Below are the code and all the weights of a small trained network. Each question names an input and a target symbol and asks about switching units off, where a switched-off unit gives its printed mean instead of its output.

import numpy as np


def w(rows, s, z=0):
    codes = np.array(rows[::2]) - 128.0
    scale = np.full(codes.shape[1], s)
    scale[-1] = z or s
    return codes * scale


def f(y):
    return np.maximum(y, 0)


def softmax(a):
    e = np.exp(a - a.max(-1, keepdims=True))
    return e / e.sum(-1, keepdims=True)


def log_softmax(a):
    a = a - a.max(-1, keepdims=True)
    return a - np.log(np.exp(a).sum(-1, keepdims=True))


def net(x, mask):
    ids = ['αβγδεηθλμξπστφψω'.index(c) for c in x.split()]
    T = len(ids)
    res = E[ids] + P[:T]
    u = 0
    for l in range(2):
        q, k, v = (res @ M[l].T for M in (Q, K, V))
        z = softmax(np.where(np.tri(T) > 0, q @ k.T / 3**0.5, -1e9)) @ v
        res = res + np.where(mask[u], z, O[l][:, -1]) @ O[l][:, :-1]
        u += 1
        y = f(res @ A[l][:, :-1].T + A[l][:, -1])
        res = res + np.where(mask[u : u + 16], y, B[l][:, -1]) @ B[l][:, :-1]
        u += 16
    return log_softmax(res[-1] @ U[:, :-1].T + U[:, -1])


Q, K, V, O, A, B = {}, {}, {}, {}, {}, {}
E = w([
[64,96,103,129,135,108],'α',
[176,184,85,68,115,90],'β',
[163,26,66,79,174,166],'γ',
[134,9,55,76,145,84],'δ',
[128,55,142,83,135,202],'ε',
[177,162,51,145,141,87],'η',
[141,234,136,106,89,166],'θ',
[46,200,102,54,50,99],'λ',
[16,120,152,134,145,178],'μ',
[212,123,97,133,130,219],'ξ',
[74,159,181,68,71,210],'π',
[90,217,57,148,141,84],'σ',
[153,98,254,190,96,12],'τ',
[110,112,36,144,157,66],'φ',
[62,80,202,116,124,233],'ψ',
[199,179,99,62,94,212],'ω',
],0.009)
P = w([
[102,183,167,166,246,171],'0',
[98,87,86,81,28,115],'1',
[113,87,85,77,31,102],'2',
[115,85,75,67,24,104],'3',
[122,94,88,68,21,110],'4',
[124,79,90,64,19,105],'5',
[135,79,100,66,3,113],'6',
],0.0049)
Q[0] = w([
[50,169,133,211,206,212],'L0H0',
[154,137,89,79,109,151],'L0H0',
[56,144,160,254,222,164],'L0H0',
],0.0097)
K[0] = w([
[114,141,37,67,164,219],'L0H0',
[114,141,166,170,180,119],'L0H0',
[116,124,2,8,101,225],'L0H0',
],0.0096)
V[0] = w([
[48,245,155,114,119,87],'L0H0',
[187,120,254,163,62,141],'L0H0',
[223,91,164,237,116,80],'L0H0',
],0.0055)
O[0] = w([
[186,144,236,207,27,87,174],'L0H0',
[191,175,191,1,119,146,75],'L0H0',
[188,183,162,48,241,81,4],'L0H0',
],0.0056,0.0015)
A[0] = w([
[177,126,174,85,180,19,5],'L0N0',
[178,121,26,113,59,116,120],'L0N1',
[30,136,163,126,104,155,216],'L0N2',
[190,157,110,17,183,198,38],'L0N3',
[124,157,153,117,102,116,212],'L0N4',
[173,100,94,144,175,170,219],'L0N5',
[129,126,87,115,66,151,177],'L0N6',
[139,142,29,70,82,69,94],'L0N7',
[104,56,114,119,63,150,6],'L0N8',
[93,150,152,183,155,95,105],'L0N9',
[117,85,92,109,103,88,52],'L0N10',
[88,179,182,121,144,175,164],'L0N11',
[183,120,131,121,228,217,125],'L0N12',
[77,105,150,152,188,111,178],'L0N13',
[214,254,88,102,126,78,2],'L0N14',
[44,130,148,108,106,147,133],'L0N15',
],0.0081,0.0023)
B[0] = w([
[89,75,232,151,121,128,162],'L0N0',
[84,45,180,145,112,210,253],'L0N1',
[164,52,132,125,115,188,239],'L0N2',
[161,147,152,31,172,198,176],'L0N3',
[153,124,176,145,127,131,180],'L0N4',
[50,158,94,109,150,129,175],'L0N5',
[124,101,152,160,119,163,252],'L0N6',
[113,56,158,96,121,230,234],'L0N7',
[81,206,121,199,113,145,219],'L0N8',
[138,94,138,150,107,65,138],'L0N9',
[191,119,142,132,128,197,177],'L0N10',
[194,96,171,115,89,166,162],'L0N11',
[97,172,63,56,157,139,154],'L0N12',
[110,81,96,123,133,95,156],'L0N13',
[2,181,156,172,133,250,163],'L0N14',
[160,74,131,119,120,181,206],'L0N15',
],0.0074,0.0045)
Q[1] = w([
[73,60,163,187,31,197],'L1H0',
[177,206,61,140,163,51],'L1H0',
[26,13,134,137,30,255],'L1H0',
],0.0062)
K[1] = w([
[155,166,172,165,239,9],'L1H0',
[53,131,32,151,99,199],'L1H0',
[226,153,214,83,254,28],'L1H0',
],0.0065)
V[1] = w([
[190,254,135,141,72,134],'L1H0',
[193,61,211,78,36,207],'L1H0',
[115,95,166,235,62,62],'L1H0',
],0.0084)
O[1] = w([
[76,146,138,254,156,212,7],'L1H0',
[112,225,87,143,26,101,254],'L1H0',
[233,90,129,188,69,148,37],'L1H0',
],0.0094,0.0062)
A[1] = w([
[141,147,145,140,154,105,255],'L1N0',
[99,85,120,158,167,185,187],'L1N1',
[101,150,162,106,140,152,80],'L1N2',
[189,137,105,164,98,150,113],'L1N3',
[193,89,151,100,142,133,87],'L1N4',
[147,162,57,132,102,128,114],'L1N5',
[113,173,85,111,126,62,127],'L1N6',
[119,82,189,112,184,134,71],'L1N7',
[162,157,126,168,110,194,137],'L1N8',
[172,119,157,130,116,112,131],'L1N9',
[78,174,103,193,112,149,94],'L1N10',
[60,171,126,106,171,152,91],'L1N11',
[124,121,144,121,114,145,118],'L1N12',
[177,99,178,153,167,139,64],'L1N13',
[122,128,149,245,109,121,96],'L1N14',
[168,94,92,122,150,77,142],'L1N15',
],0.012,0.0076)
B[1] = w([
[130,101,246,89,92,201,146],'L1N0',
[146,196,230,132,144,133,247],'L1N1',
[99,86,102,186,148,101,190],'L1N2',
[126,97,101,188,169,57,222],'L1N3',
[210,137,49,144,129,169,183],'L1N4',
[132,173,136,112,163,49,198],'L1N5',
[102,115,223,125,97,201,180],'L1N6',
[143,225,94,131,161,67,208],'L1N7',
[51,95,116,140,235,101,239],'L1N8',
[167,94,182,151,118,134,172],'L1N9',
[203,180,69,128,114,202,208],'L1N10',
[151,73,102,214,48,89,255],'L1N11',
[124,132,122,138,168,118,182],'L1N12',
[152,174,85,197,126,25,148],'L1N13',
[122,71,84,1,212,149,196],'L1N14',
[182,154,132,145,83,212,157],'L1N15',
],0.0074,0.0094)
U = w([
[182,46,108,124,65,211,134],'α',
[91,116,219,116,153,235,182],'β',
[90,157,129,61,195,43,118],'γ',
[169,129,101,17,142,160,106],'δ',
[52,42,136,79,96,162,202],'ε',
[127,225,197,156,168,118,177],'η',
[98,148,93,107,177,210,108],'θ',
[131,78,15,145,143,99,4],'λ',
[166,140,96,175,56,2,75],'μ',
[67,138,152,203,133,76,117],'ξ',
[131,225,57,138,127,109,77],'π',
[132,40,139,185,172,118,112],'σ',
[145,105,235,121,101,112,179],'τ',
[214,172,122,156,117,131,110],'φ',
[116,216,175,72,79,152,165],'ψ',
[116,147,129,212,87,201,188],'ω',
],0.0066,0.0029)

Each question gives the input, a string of symbols that net reads in full, and the target symbol t.
The units are the heads (3 rows each of Q, K, V and O) and the neurons (one row each of A and B). Each row of codes is followed by its name. A weight is (code - 128) times the scale printed after its matrix; where a second scale follows, it is the last column's (O, A, B and U).
mask holds one flag per unit, layer by layer, with each layer's heads first. A switched-off unit (its flag False) gives its mean, the last column of its rows in O or B, instead of its output. The means were averaged over made-up inputs and are rounded, as every weight is.
A unit's drop is (log p(t) with every unit on - log p(t) with that unit switched off) / (log p(t) with every unit on - log p(t) with every unit switched off).
The circuit of an input: a set's keep is (log p(t) with only the set's units on - log p(t) with every unit switched off) / (log p(t) with every unit on - log p(t) with every unit switched off). Starting from the 12 units with the biggest drops (on a tie, the unit counted first), units are removed one at a time, each time the one whose removal leaves the highest keep (on an exact tie, the one counted first), for as long as the keep stays at least 0.8.
units of the circuit, in order: the units of the circuit, biggest drop first
unit that matters most: the unit with the biggest drop
top k neurons: the k neurons with the biggest drops, biggest first
drop when u is switched off: that unit's drop, to one decimal
input μ π ξ δ, target μ: units of the circuit, in order => L1H0, L0H0
input μ μ α ψ ε, target μ: units of the circuit, in order => L1H0, L0H0, L0N2, L1N5
input μ ξ ω, target μ: units of the circuit, in order => L1H0, L0H0, L1N3, L1N5
input γ ε σ ψ α ε ψ, target γ: top 2 neurons => L1N7, L0N12
input τ λ μ, target λ: top 3 neurons => L0N0, L1N14, L1N3
input θ θ ω φ, target θ: top 2 neurons => L1N14, L0N1
input γ η γ μ, target γ: top 2 neurons => L1N7, L0N12
input β μ ξ π, target β: top neuron => L1N1
input ε μ ξ, target ε: top 2 neurons => L0N12, L0N1
input μ η ψ δ ξ γ, target μ: top 3 neurons => L0N2, L0N11, L1N5
input γ μ δ α γ, target γ: top 2 neurons => L1N7, L0N12
input β μ δ σ α μ, target β: top 3 neurons => L1N1, L0N2, L1N11
input ω η γ α, target ω: top 2 neurons => L1N11, L1N10
input δ ω ω τ θ μ ε, target ψ: unit that matters most => L0H0
input β σ μ θ ω, target β: top 2 neurons => L0N1, L1N1
input π ε σ, target π: top 2 neurons => L1N10, L1N5
input ξ ε σ λ, target ξ: top 2 neurons => L1N11, L0N12
input ω α θ π θ ψ ξ, target ω: top 3 neurons => L1N11, L0N1, L1N10
input λ σ η γ π, target λ: drop when L1N14 is switched off => 0.3
input σ ε γ ω ψ ω, target σ: drop when L1H0 is switched off => 1.0
input μ μ η π σ, target μ: drop when L1N12 is switched off => 0.0
input η ε θ ε γ ψ λ, target η: drop when L0N2 is switched off => 0.2
input μ ε β, target μ: top neuron => L0N2
